Below are the code and all the weights of a small trained network. Each question names an input and a target symbol and asks about switching units off, where a switched-off unit gives its printed mean instead of its output.

import numpy as np


def w(rows, s, z=0):
    codes = np.array(rows[::2]) - 128.0
    scale = np.full(codes.shape[1], s)
    scale[-1] = z or s
    return codes * scale


def norm(h):
    return h / np.sqrt((h * h).mean(-1, keepdims=True) + 1e-5)


def f(y):
    return np.maximum(y, 0)


def softmax(a):
    e = np.exp(a - a.max(-1, keepdims=True))
    return e / e.sum(-1, keepdims=True)


def log_softmax(a):
    a = a - a.max(-1, keepdims=True)
    return a - np.log(np.exp(a).sum(-1, keepdims=True))


def net(x, mask):
    ids = ['ΠΩαβδεζημξσψ'.index(c) for c in x.split()]
    T = len(ids)
    res = E[ids] + P[:T]
    r = norm(res)
    for j in range(3):
        rows = slice(3 * j, 3 * j + 3)
        q, k, v = (r @ M[0][rows].T for M in (Q, K, V))
        z = softmax(np.where(np.tri(T) > 0, q @ k.T / 3**0.5, -1e9)) @ v
        o = O[0][rows]
        res = res + np.where(mask[j], z, o[:, -1]) @ o[:, :-1]
    y = f(norm(res) @ A[0][:, :-1].T + A[0][:, -1])
    res = res + np.where(mask[3:7], y, B[0][:, -1]) @ B[0][:, :-1]
    return log_softmax(norm(res)[-1] @ U[:, :-1].T + U[:, -1])


Q, K, V, O, A, B = {}, {}, {}, {}, {}, {}
E = w([
[60,142,86],'Π',
[155,108,126],'Ω',
[102,148,1],'α',
[167,151,126],'β',
[200,85,80],'δ',
[168,137,133],'ε',
[161,121,140],'ζ',
[123,151,158],'η',
[147,143,130],'μ',
[79,156,40],'ξ',
[192,76,116],'σ',
[162,133,140],'ψ',
],0.022)
P = w([
[99,124,126],'0',
[253,126,69],'1',
[98,128,127],'2',
[231,144,79],'3',
[97,134,129],'4',
[209,164,92],'5',
[98,129,129],'6',
[167,198,118],'7',
[97,132,130],'8',
],0.02)
Q[0] = w([
[58,86,179],'h1',
[165,187,208],'h1',
[201,218,250],'h1',
[49,169,100],'h2',
[194,116,184],'h2',
[79,170,45],'h2',
[21,43,35],'h3',
[195,188,73],'h3',
[152,29,176],'h3',
],0.022)
K[0] = w([
[217,136,144],'h1',
[76,228,242],'h1',
[84,231,235],'h1',
[123,168,206],'h2',
[104,65,72],'h2',
[111,210,154],'h2',
[59,11,7],'h3',
[150,243,90],'h3',
[234,49,148],'h3',
],0.019)
V[0] = w([
[174,127,75],'h1',
[142,150,112],'h1',
[109,146,85],'h1',
[117,122,54],'h2',
[89,123,175],'h2',
[148,82,157],'h2',
[170,91,253],'h3',
[122,119,100],'h3',
[177,204,118],'h3',
],0.031)
O[0] = w([
[48,117,113,207],'h1',
[98,131,151,145],'h1',
[97,168,139,152],'h1',
[201,84,171,227],'h2',
[117,155,69,20],'h2',
[89,83,98,163],'h2',
[248,132,253,50],'h3',
[93,138,132,137],'h3',
[161,43,73,254],'h3',
],0.025,0.0093)
A[0] = w([
[34,86,81,164],'n1',
[50,81,250,103],'n2',
[236,98,25,141],'n3',
[85,246,143,253],'n4',
],0.02,0.0058)
B[0] = w([
[248,213,126,227],'n1',
[104,52,24,184],'n2',
[153,251,149,246],'n3',
[2,86,246,188],'n4',
],0.022,0.014)
U = w([
[115,189,163,199],'Π',
[186,161,71,84],'Ω',
[137,140,180,144],'α',
[167,52,24,9],'β',
[130,16,104,111],'δ',
[147,70,154,163],'ε',
[125,121,110,130],'ζ',
[145,150,177,133],'η',
[156,253,120,28],'μ',
[130,237,216,89],'ξ',
[135,119,105,141],'σ',
[81,94,230,158],'ψ',
],0.023,0.014)

Each question gives the input, a string of symbols that net reads in full, and the target symbol t.
The units are the heads (3 rows each of Q, K, V and O) and the neurons (one row each of A and B). Each row of codes is followed by its name. A weight is (code - 128) times the scale printed after its matrix; where a second scale follows, it is the last column's (O, A, B and U).
mask holds one flag per unit, heads first, then neurons. A switched-off unit (its flag False) gives its mean, the last column of its rows in O or B, instead of its output. The means were averaged over made-up inputs and are rounded, as every weight is.
A unit's drop is (log p(t) with every unit on - log p(t) with that unit switched off) / (log p(t) with every unit on - log p(t) with every unit switched off).
The circuit of an input: a set's keep is (log p(t) with only the set's units on - log p(t) with every unit switched off) / (log p(t) with every unit on - log p(t) with every unit switched off). Starting from all 7 units, units are removed one at a time, each time the one whose removal leaves the highest keep (on an exact tie, the one counted first), for as long as the keep stays at least 0.8.
circuit, biggest first: the units of the circuit, biggest drop first
unit that matters most: the unit with the biggest drop
k most important neurons: the k neurons with the biggest drops, biggest first
heads that matter: for each layer, one digit per head in row order, 1 if its drop is at least 0.15 and else 0, layers parted by /
drop when u is switched off: that unit's drop, to one decimal
input σ μ Ω, target ψ: most important neuron => [n4]
input Ω Π Π ε ζ α, target Π: heads that matter => 001
input δ β β ε σ β, target β: heads that matter => 010
input Ω Ω Ω δ ε Ω Ω β, target ε: heads that matter => 001
input ε Ω Ω η, target ε: heads that matter => 001
input ε η β Ω σ ε, target β: heads that matter => 011
input α ε Π μ ψ ξ, target Π: heads that matter => 000
input Π Ω Π Π, target Π: heads that matter => 001
input Π Π μ ξ, target Π: heads that matter => 110
input ζ ξ β μ Ω ψ, target β: heads that matter => 011
input ψ β Ω β Ω ε Π Ω σ, target δ: circuit, biggest first => [h3, n2, h2, n3]
input μ σ Π σ, target μ: 2 most important neurons => [n3, n2]
input Π ε μ α ε β β σ, target ε: heads that matter => 011
input Ω ψ δ σ ε β ψ δ, target ε: unit that matters most => h3
input δ Ω Ω Ω ε Ω ζ δ, target ε: drop when n1 is switched off => 0.1
input ε ε δ Ω, target ε: drop when h3 is switched off => 0.6
input δ Π ε σ ψ σ, target ε: drop when h3 is switched off => 0.2
